Below are the code and all the weights of a small trained network. Each question names an input and a target symbol and asks about switching units off, where a switched-off unit gives its printed mean instead of its output.

import numpy as np


def w(rows, s, z=0):
    codes = np.array(rows[::2]) - 128.0
    scale = np.full(codes.shape[1], s)
    scale[-1] = z or s
    return codes * scale


def f(y):
    return np.maximum(y, 0)


def softmax(a):
    e = np.exp(a - a.max(-1, keepdims=True))
    return e / e.sum(-1, keepdims=True)


def log_softmax(a):
    a = a - a.max(-1, keepdims=True)
    return a - np.log(np.exp(a).sum(-1, keepdims=True))


def net(x, mask):
    ids = ['ΓΣΩαβπφψ'.index(c) for c in x.split()]
    T = len(ids)
    res = E[ids] + P[:T]
    r = res
    for j in range(2):
        rows = slice(2 * j, 2 * j + 2)
        q, k, v = (r @ M[0][rows].T for M in (Q, K, V))
        z = softmax(np.where(np.tri(T) > 0, q @ k.T / 2**0.5, -1e9)) @ v
        o = O[0][rows]
        res = res + np.where(mask[j], z, o[:, -1]) @ o[:, :-1]
    y = f(res @ A[0][:, :-1].T + A[0][:, -1])
    res = res + np.where(mask[2:10], y, B[0][:, -1]) @ B[0][:, :-1]
    return log_softmax(res[-1] @ U[:, :-1].T + U[:, -1])


Q, K, V, O, A, B = {}, {}, {}, {}, {}, {}
E = w([
[138,164,133,175,139],'Γ',
[131,134,168,207,50],'Σ',
[165,70,185,206,177],'Ω',
[162,117,49,1,138],'α',
[146,153,90,212,156],'β',
[188,180,114,94,213],'π',
[164,117,189,110,149],'φ',
[160,184,176,57,225],'ψ',
],0.017)
P = w([
[251,115,104,138,94],'0',
[159,112,149,155,224],'1',
[141,128,130,165,178],'2',
[116,174,147,107,111],'3',
[148,134,144,139,151],'4',
[137,122,184,152,117],'5',
[151,126,116,139,171],'6',
[127,124,121,171,184],'7',
[154,130,149,151,162],'8',
[156,147,125,148,158],'9',
[144,144,148,168,124],'10',
[158,177,85,157,161],'11',
],0.012)
Q[0] = w([
[143,113,69,148,126],'h1',
[21,77,35,110,59],'h1',
[2,98,68,44,135],'h2',
[252,159,135,219,194],'h2',
],0.0076)
K[0] = w([
[97,110,156,72,81],'h1',
[8,117,163,145,215],'h1',
[79,164,176,145,131],'h2',
[226,146,103,143,103],'h2',
],0.011)
V[0] = w([
[147,154,18,246,80],'h1',
[71,62,149,86,1],'h1',
[70,127,156,60,170],'h2',
[151,39,246,218,118],'h2',
],0.0089)
O[0] = w([
[249,117,14,150,119,161],'h1',
[143,181,102,168,116,2],'h1',
[126,111,171,203,148,44],'h2',
[207,173,205,120,97,193],'h2',
],0.012,0.009)
A[0] = w([
[101,53,102,94,130,55],'n1',
[133,119,131,190,157,167],'n2',
[131,194,158,119,244,187],'n3',
[162,133,135,197,91,60],'n4',
[174,83,229,106,148,214],'n5',
[174,142,46,129,108,145],'n6',
[45,136,81,132,148,113],'n7',
[163,79,126,97,179,251],'n8',
],0.011,0.0016)
B[0] = w([
[147,126,93,125,186,159],'n1',
[99,143,139,77,154,142],'n2',
[92,113,144,168,91,212],'n3',
[145,146,136,2,119,160],'n4',
[105,169,73,133,125,255],'n5',
[143,75,224,81,108,200],'n6',
[209,143,152,168,129,147],'n7',
[64,152,115,159,75,220],'n8',
],0.0099,0.016)
U = w([
[175,181,229,100,216,66],'Γ',
[117,57,100,154,2,64],'Σ',
[133,138,145,115,168,129],'Ω',
[92,140,52,51,126,146],'α',
[169,253,125,107,168,177],'β',
[78,137,195,106,130,136],'π',
[129,114,115,126,67,253],'φ',
[121,225,164,107,159,106],'ψ',
],0.008,0.0016)

Each question gives the input, a string of symbols that net reads in full, and the target symbol t.
The units are the heads (2 rows each of Q, K, V and O) and the neurons (one row each of A and B). Each row of codes is followed by its name. A weight is (code - 128) times the scale printed after its matrix; where a second scale follows, it is the last column's (O, A, B and U).
mask holds one flag per unit, heads first, then neurons. A switched-off unit (its flag False) gives its mean, the last column of its rows in O or B, instead of its output. The means were averaged over made-up inputs and are rounded, as every weight is.
A unit's drop is (log p(t) with every unit on - log p(t) with that unit switched off) / (log p(t) with every unit on - log p(t) with every unit switched off).
The circuit of an input: a set's keep is (log p(t) with only the set's units on - log p(t) with every unit switched off) / (log p(t) with every unit on - log p(t) with every unit switched off). Starting from all 10 units, units are removed one at a time, each time the one whose removal leaves the highest keep (on an exact tie, the one counted first), for as long as the keep stays at least 0.8.
units of the circuit, in order: the units of the circuit, biggest drop first
most important unit: the unit with the biggest drop
top k neurons: the k neurons with the biggest drops, biggest first
heads that matter: for each layer, one digit per head in row order, 1 if its drop is at least 0.15 and else 0, layers parted by /
drop when u is switched off: that unit's drop, to one decimal
input Ω Ω Σ, target β: most important unit : h2
input Σ Σ ψ Γ ψ ψ ψ Γ Γ, target Γ: top 2 neurons : (n6, n5)
input ψ φ Γ, target π: heads that matter : 10
input Σ Σ Σ, target Γ: heads that matter : 10
input β β Σ φ φ, target Σ: heads that matter : 10
input β π Γ, target Σ: units of the circuit, in order : (h1, n6)
input π Ω ψ ψ, target α: heads that matter : 10
input π π φ Ω β π Γ ψ, target α: heads that matter : 11
input β φ φ ψ Ω Γ Σ Ω Σ Γ π, target Σ: units of the circuit, in order : (h1, n8, n6)
input π β Ω Γ α α φ, target α: units of the circuit, in order : (h2, n6)
input ψ α ψ Ω α β φ β π, target π: units of the circuit, in order : (h1, n3)
input β π Ω β Γ Γ φ, target Σ: top 3 neurons : (n8, n6, n4)
input β Σ φ β Σ Ω Γ Ω, target Σ: top 3 neurons : (n8, n6, n5)
input Ω Ω Ω φ π ψ, target β: top neuron : (n5)
input Σ ψ φ, target Γ: top 4 neurons : (n6, n5, n3, n4)
input β ψ ψ ψ Σ Γ φ ψ, target Σ: top 2 neurons : (n8, n6)
input Σ ψ Σ φ Γ α Σ Ω φ Σ β Ω, target Γ: top 2 neurons : (n6, n5)
input ψ φ φ φ φ Ω α π α Γ Σ, target π: top 2 neurons : (n5, n2)
input Ω Γ π π Ω φ, target β: top 2 neurons : (n5, n6)
input Ω Σ π Γ β β, target β: top neuron : (n3)
input ψ Ω π ψ φ, target π: drop when h1 is switched off : 1.3
input ψ Ω π π ψ Γ φ π ψ Ω, target π: drop when n1 is switched off : -0.1
